Below are the code and all the weights of a small trained network. Each question names an input and a class and asks about switching units off, where a switched-off unit gives its printed mean instead of its output.

import numpy as np


def w(rows, s, z=0):
    codes = np.array(rows[::2]) - 128.0
    scale = np.full(codes.shape[1], s)
    scale[-1] = z or s
    return codes * scale


def f(y):
    return y / 2 * (1 + np.tanh(0.7978845608 * (y + 0.044715 * y**3)))


def log_softmax(a):
    a = a - a.max(-1, keepdims=True)
    return a - np.log(np.exp(a).sum(-1, keepdims=True))


def net(x, mask):
    res = np.array(x, float).reshape(1, 5) / 4 @ E
    y = f(res @ A[0][:, :-1].T + A[0][:, -1])
    res = res + np.where(mask, y, B[0][:, -1]) @ B[0][:, :-1]
    return log_softmax(res[-1] @ U[:, :-1].T + U[:, -1])


A, B = {}, {}
E = w([
[255,146,109,156,43,88,211,108,92,176],'x0',
[213,199,147,238,126,180,44,121,115,80],'x1',
[149,188,88,33,97,220,171,77,164,36],'x2',
[63,191,36,121,91,135,51,77,72,218],'x3',
[118,204,109,152,166,188,198,215,203,212],'x4',
],0.0071)
A[0] = w([
[198,217,173,191,121,150,82,132,91,68,73],'n0',
[229,124,145,120,63,101,174,140,108,156,69],'n1',
[121,94,155,198,187,60,104,207,128,224,161],'n2',
[197,124,98,150,64,88,190,114,126,146,69],'n3',
[181,78,255,114,135,95,182,203,167,53,2],'n4',
[64,204,39,113,71,148,32,66,30,221,62],'n5',
[239,126,85,158,32,87,228,116,75,176,132],'n6',
[126,58,141,204,162,20,74,180,97,164,76],'n7',
[140,69,183,91,83,80,80,52,68,75,123],'n8',
[140,202,92,123,157,202,201,210,196,223,63],'n9',
[43,96,164,114,238,175,50,157,180,69,77],'n10',
[195,161,149,188,132,207,50,141,102,106,75],'n11',
[143,80,250,177,136,154,191,125,158,49,20],'n12',
[122,184,114,130,172,165,180,205,198,209,134],'n13',
[170,45,121,108,75,118,59,71,65,70,125],'n14',
[76,58,103,12,111,85,238,138,124,181,107],'n15',
[114,69,139,44,77,4,101,68,121,85,161],'n16',
[170,163,60,26,106,211,143,99,180,43,111],'n17',
],0.0062,0.00097)
B[0] = w([
[76,143,95,207,187,60,160,162,85,74,207],'n0',
[113,69,112,61,149,190,52,175,114,164,193],'n1',
[188,172,185,44,167,145,190,52,119,137,227],'n2',
[83,94,87,59,154,190,60,142,95,137,185],'n3',
[168,73,45,182,80,117,168,147,191,190,232],'n4',
[131,51,91,166,57,121,216,165,216,233,249],'n5',
[105,85,120,86,146,192,20,139,63,109,240],'n6',
[214,182,150,50,193,175,207,6,109,139,215],'n7',
[137,196,187,122,55,163,109,137,183,101,213],'n8',
[124,182,226,130,87,140,107,149,201,45,254],'n9',
[116,41,77,63,143,232,24,166,67,165,230],'n10',
[43,169,76,200,186,53,161,147,59,96,198],'n11',
[155,67,77,144,73,142,189,167,169,214,207],'n12',
[122,169,230,145,77,133,70,158,146,61,234],'n13',
[140,188,206,145,55,115,112,140,195,66,212],'n14',
[38,150,90,212,215,9,147,171,61,58,245],'n15',
[93,160,199,148,114,94,122,164,152,63,211],'n16',
[229,202,85,65,211,148,198,3,100,174,244],'n17',
],0.007)
U = w([
[129,169,228,130,73,129,94,140,182,77,252],'0',
[181,157,132,69,189,143,191,5,108,147,132],'1',
[113,57,99,78,148,180,13,154,78,144,144],'2',
[139,70,75,168,66,115,192,150,197,204,2],'3',
[82,141,101,190,198,43,154,153,64,80,94],'4',
],0.014,0.00097)

Each question gives the input, the list of numbers given to net, and the class t.
The units are the neurons (one row each of A and B). Each row of codes is followed by its name. A weight is (code - 128) times the scale printed after its matrix; where a second scale follows, it is the last column's (A, B and U).
mask holds one flag per neuron, in row order. A switched-off neuron (its flag False) gives its mean, the last column of its row in B, instead of its output. The means were averaged over made-up inputs and are rounded, as every weight is.
A unit's drop is (log p(t) with every unit on - log p(t) with that unit switched off) / (log p(t) with every unit on - log p(t) with every unit switched off).
The circuit of an input: a set's keep is (log p(t) with only the set's units on - log p(t) with every unit switched off) / (log p(t) with every unit on - log p(t) with every unit switched off). Starting from the 12 units with the biggest drops (on a tie, the unit counted first), units are removed one at a time, each time the one whose removal leaves the highest keep (on an exact tie, the one counted first), for as long as the keep stays at least 0.8.
units of the circuit, in order: the units of the circuit, biggest drop first
unit that matters most: the unit with the biggest drop
top k neurons: the k neurons with the biggest drops, biggest first
drop of u: that unit's drop, to one decimal
input [2,-5,-7,2,6], class 1: top 2 neurons	n2, n7
input [3,-3,-2,2,-2], class 2: unit that matters most	n17
input [0,-4,6,-5,-8], class 0: top 3 neurons	n16, n14, n8
input [-2,4,-6,7,4], class 3: top 3 neurons	n5, n17, n6
input [7,6,-8,3,-3], class 1: top 2 neurons	n7, n2
input [-7,8,5,-8,6], class 3: top 3 neurons	n12, n4, n15
input [8,-5,5,0,8], class 0: top 2 neurons	n9, n13
input [-6,4,4,-8,-5], class 3: top 2 neurons	n12, n4
input [4,-7,-8,8,6], class 1: top 3 neurons	n2, n7, n4
input [1,7,-7,-4,-3], class 1: top 3 neurons	n7, n2, n15
input [5,-3,0,-7,-2], class 3: top 3 neurons	n4, n12, n10
input [0,-6,-2,8,8], class 0: drop of n9	1.0
input [1,8,-4,7,-2], class 4: drop of n8	0.1
input [3,-7,-1,-6,0], class 4: units of the circuit, in order	n15
input [-6,4,-8,8,3], class 1: drop of n7	0.7
